What each symbol does to the points:
from | * + $
Z178 | Z576 Z260 Z582
Z822 | Z935 Z457 Z602
Z892 | Z113 Z887 Z34
Z332 | Z523 Z860 Z374
Z582 | Z178 Z374 Z860
Z935 | Z497 Z255 Z822
Z331 | Z672 Z376 Z497
Z602 | Z822 Z92 Z541
Z260 | Z374 Z178 Z672
Z497 | Z331 Z402 Z935
Z113 | Z541 Z139 Z892
Z576 | Z376 Z672 Z178
Z34 | Z892 Z964 Z57
Z57 | Z34 Z599 Z829
Z402 | Z255 Z497 Z376
Z374 | Z332 Z582 Z260
Z964 | Z599 Z34 Z887
Z457 | Z92 Z822 Z255
Z139 | Z887 Z113 Z44
Z887 | Z964 Z892 Z139
Z523 | Z829 Z823 Z332
Z815 | Z823 Z829 Z599
Z44 | Z139 Z541 Z92
Z541 | Z602 Z44 Z113
Z860 | Z582 Z332 Z823
Z255 | Z457 Z935 Z402
Z599 | Z815 Z57 Z964
Z829 | Z57 Z815 Z523
Z823 | Z860 Z523 Z815
Z376 | Z402 Z331 Z576
Z92 | Z44 Z602 Z457
Z672 | Z260 Z576 Z331

Some points and rows for them; each showing differs a little:
Z331	[ 29,  19, -48,  22,  -2, -69, -20,  22, -78,  46, -52, -75,  32, -12,  -3]
Z260	[ 71,  59,  10, -61, -43,  14, -93,   7, -10,  52,  54,  15,  -2, -10,  -1]
Z576	[-61,   9, -27,  61,  49, -32,  27, -14, -57, -41, -17, -97,  37,  30, -54]
Z541	[ 68, -34,  25, -31, -48,  49,  15,  -1,   9,  33,  83,  73,  27, -41,  56]
Z139	[-69, -77,  38,  44,  25, -12,  78, -25, -12,  -6, -70, -21, -20,  18, -58]
Z57	[-72,   4, -10, -24,   8, -48,  56, -42, -27, -37, -75, -84,  27, -11, -52]
Z34	[  6,  35, -86,   0,  44, -63,  -7,   6, -83,  51, -48, -16,  19,  13, -52]
Z178	[-46, -55,   3,  83, -29,  17,  68, -17,  30, -20, -99, -37,  13, -10, -24]
Z887	[-70,  -4, -61,  14,  16, -92,  26, -50, -29, -50, -57, -57,  34,   6, -31]
Z523	[  7, -77,  14,   8,  11,  39,  29, -22,  87, -68, -59,  13, -43,  59,  13]
Z457	[ 84, -34,   1, -42,  20,  45, -20,  21,  23,  34,  77,  40, -35,  -9,  93]
Z178	[-33, -61,  -1,  77,  -8,   9,  73, -31,  32, -15, -97, -51,  19,  -5, -27]
Z178	[-35, -61,  18,  75, -16,  11,  61, -28,  22, -26, -96, -51,   1, -12, -34]

The symbols that take the first to the second take the third to the fourth. What is the fourth?
Answer with the point's name.
[ 67,  55,   8, -65, -48,  32, -86,  30,   0,  62,  56,  22,  -2, -17, -10]
: [-67,   1,  -8, -14,   4, -58,  56, -38, -20, -40, -70, -88,  15, -14, -45]
:: [ -23,  -51,    1,   80,   -7,   13,   59,  -32,   37,  -30, -101,  -53,    6,   -4,  -32]
: Z457

[-16, -30,  25,  31, -25,  37,  16, -18,  81,  -5,  43,  71, -48,  24, 100]
: [-32, -41,  78,  18,  -3,  74,  39, -67,  41, -62, -20,  -4, -23,  56,   7]
:: [-34, -38,  86,  14, -12,  76,  27, -63,  42, -64, -10,  15, -17,  40,  -1]
: Z178

[-57,   4, -27,  53,  34, -38,  17,   0, -56, -37, -27, -98,  29,  36, -45]
: [ -6,  56, -25, -19,  20, -55, -54,   8, -75,  38, -79, -77,  37,  28, -22]
:: [ 51,  25,  -7, -56, -54,  20, -61,  15, -50,  40,  82,  11, -24, -55,   3]
: Z457

[ 35,  80,  -9, -77, -13,  50, -29,  36, -32,  45,  47,  60, -33, -28,  29]
: [ 68,  57,  12, -65, -39,  29, -85,  11,  -7,  66,  59,  33,  -7, -20,  -9]
:: [-43,   0, -17,  33,  24,   0,  36, -45, -45, -48, -44, -92,  37,   0, -91]
: Z57

[ -69,  -11,  -24,   51,   48,  -45,   19,   -2,  -48,  -31,  -17, -112,   34,   11,  -61]
: [ 40,  81, -29,  -9,  56, -15, -66,  47, -33,  37,  23,  -8,  41, -77, -39]
:: [ 73, -36,  17, -19,   6,  48,  -2,  23,  47,  28,  75,  46, -47, -62,  54]
: Z523

[ -9, -29,  51,  -1,  -1,  43,  65, -24, 100, -70, -38,  -4, -53,  36,  -6]
: [-69,  -1, -13,  59,  45, -47,  22,  -7, -44, -52, -19, -97,  34,  15, -59]
:: [-14, -35,  45,  -4, -11,  32,  59, -17,  99, -67, -39,  -1, -47,  42,  24]
: Z576

[-65, -13, -53,  12,   8, -95,  39, -33, -11, -50, -52, -61,  37, -10, -38]
: [-63, -71,  21,  36,  32, -11,  81, -24, -19, -21, -80, -13, -24,   5, -73]
:: [ 81, -37,  17,  -9,   8,  37,  -8,  28,  49,  11,  82,  56, -52, -68,  58]
: Z260

[  5,  74, -35, -25,  53, -44, -79,  59, -37,  17,  50, -15,  55, -27,   5]
: [ -19, -100,   40,    2,  -31,   43,   -4,  -18,   52,    1,   78,   38,  -39,   26,   52]
:: [-14, -63,  49,  12, -42,  32, -13,   8,  74,   7,  53,  69, -14,  52,  43]
: Z887

[ -61,    6,  -29,   29,   17,  -14,   35,  -34,  -48,  -50,  -45,  -91,   20,  -11, -102]
: [ -63,  -37,   30,   82,   10,   -3,   41,  -40,   51,  -53, -108,  -16,   14,  -14,  -25]
:: [-97, -37,  45,  64,   8, -11,  47,   8,  25, -28, -68,  -8,   4,  30, -83]
: Z523

[ 54,  28,   5, -61, -58,   5, -62,  25, -33,  54,  86,   8, -27, -50,   2]
: [ 71,  69,  14, -54, -44,  34, -80,  30,  -6,  64,  43,  24,   2, -15,   7]
:: [  1, -32,  47,  46, -25,  49,  19, -13,  74, -11,  31,  68, -41,  16,  98]
: Z34

[-58, -27, -48,  10,  27, -99,  26, -53, -13, -64, -58, -68,  35,  -9, -29]
: [ -6,  66, -63, -10,  39, -43, -16,  29, -77,   5, -54, -38,  13,  39, -69]
:: [-28, -32,  45, -11,   5,  34,  57, -18, 101, -65, -30, -15, -49,  33,  -1]
: Z139

[-71,  16, -10,  -9,   2, -63,  58, -20, -18, -35, -61, -95,   4, -11, -57]
: [-73, -68,  14,  30,  32,  -6,  80, -18,  16,  -4, -76, -27, -25,  13, -61]
:: [ 57,  17,  -3, -69, -69,  21, -79,  24, -47,  48,  78,   7, -16, -52,   7]
: Z541

[ -40,  -64,   12,   80,  -24,    2,   61,  -26,   53,  -26, -112,  -55,   16,  -11,  -26]
: [-22, -40,  75,   2,  -4,  84,  33, -63,  49, -57, -25,  23, -13,  52,  -8]
:: [ 68, -33,   6, -19,  -1,  40,  -7,  39,  34,  19,  80,  47, -50, -60,  44]
: Z260

[-26, -34,  61,   0,  -3,  27,  68,  -6,  96, -60, -27,  -4, -49,  44,  -4]
: [ 65, -35,  32, -38, -24,  45,   9,  -7,  -2,  50,  75,  87,  31, -15,  48]
:: [-19,  82, -67,   0,  33, -44, -35,  25, -82,  14, -53, -29,  -1,  30, -52]
: Z34

[  1, -57,  84,  34,  14,  52,  52, -41,  28, -47, -17,  19, -33,  87,  15]
: [  4, -56, -10,  13, -28,  59,  32, -12,  81,  -9,  57,  33, -33,  21,  74]
:: [-90, -30,  41,  58, -15, -13,  45,  14,  24, -34, -67,  -8,  -4,  31, -98]
: Z523

[-65,   4, -19,  56,  39, -42,  35,   0, -53, -41, -25, -99,  38,  26, -49]
: [ -5,  79, -24,   4,  22, -66, -48,  -4, -62,  37, -75, -68,  15,  27, -15]
:: [-34, -49,  68,  10,   1,  89,  42, -63,  39, -60, -24,  10, -20,  45,  -1]
: Z178

[ 37,  83, -15, -44, -10, -61, -17,  45, -73,  17,   7,  22,  58, -62,   5]
: [-17, -27,  46,   2,   0,  32,  62, -34, 100, -69, -34,   0, -57,  30,   4]
:: [  3, -40, -18,  31, -40,  67,  31, -35,  88,   4,  62,  30, -33,  38,  96]
: Z34

[ -5, -42, -14,  17, -29,  65,  46, -19,  80,   3,  67,  29, -43,  24,  65]
: [-15, -71,  45,   9, -42,  43, -16,   7,  93,  -1,  48,  79,  -4,  59,  54]
:: [  2,  73, -71,  -6,  27, -56, -26,  34, -73,   3, -67, -22,  15,  39, -50]
: Z34

[ 36,  81, -37,  -8,  51, -26, -74,  58, -44,  34,  21,  -2,  45, -70, -46]
: [-15,  83, -67, -11,  28, -56, -32,  27, -83,  14, -66, -26,  16,  28, -65]
:: [ -62,  -13,   39,   64,   -4,  -14,   39,  -38,   45,  -36, -103,  -24,    6,  -16,  -10]
: Z523

[  7, -68,  17,  -7,  19,  24,  17, -14,  98, -74, -50,   5, -34,  77,  18]
: [-30, -95,  31,  -9, -24,  33,  -6, -28,  46,  -5,  77,  35, -52,  34,  55]
:: [-86, -38,  26,  57,   5,   5,  44,   9,  35, -23, -77,   1,  -6,  33, -75]
: Z523

[-86, -46,  48,  58,   8, -10,  57,  20,  21, -19, -65,  -9,   2,  36, -71]
: [ 20,  73, -44, -75, -16,  57, -18,  14,  -8,  62,  86,  38,  -6, -54,  25]
:: [ 36,  81, -11, -37, -11, -51, -23,  42, -73,  23,  10,  18,  65, -66, -14]
: Z57

[-49,   8, -19,  27,  16,  -6,  20, -40, -32, -55, -55, -97,  35, -15, -87]
: [ -68,   16,  -11,   -9,   13,  -64,   56,  -22,  -27,  -50,  -71, -105,   18,  -15,  -42]
:: [105, -29,   5, -16, -15,  12,  -2, -29,  16,  31,  89,  61, -12,   0,  51]
: Z457

[ -66,  -25,   35,   77,    0,   -9,   37,  -32,   44,  -39, -102,  -25,   14,  -26,  -21]
: [ -7,  16, -75,  -5,  52, -53,  -3,  11, -77,  64, -46, -23,  34,   5, -65]
:: [-45, -47,  77,   6,  -8,  85,  40, -68,  38, -58,  -9,  27, -18,  58,  10]
: Z887

[-15, -38,  72,  44,   7,  47,  45, -54,  44, -31, -17,  12, -37,  92,  39]
: [ -54,  -41,   45,   73,    0,   15,   33,  -39,   38,  -29, -120,  -17,   18,  -13,  -21]
:: [-23, -95,  44, -14, -40,  27, -15, -16,  53,  -6,  70,  32, -53,  26,  61]
: Z523

[ -77,  -23,   29,   89,  -11,   -5,   41,  -45,   42,  -43, -102,  -22,   12,   -6,  -26]
: [  9, -36, -15,  28, -39,  57,  37, -30,  78,   1,  61,  34, -38,  20,  82]
:: [ 48,  96, -28, -14,  46, -29, -70,  43, -37,  32,  26,  13,  48, -74, -41]
: Z576

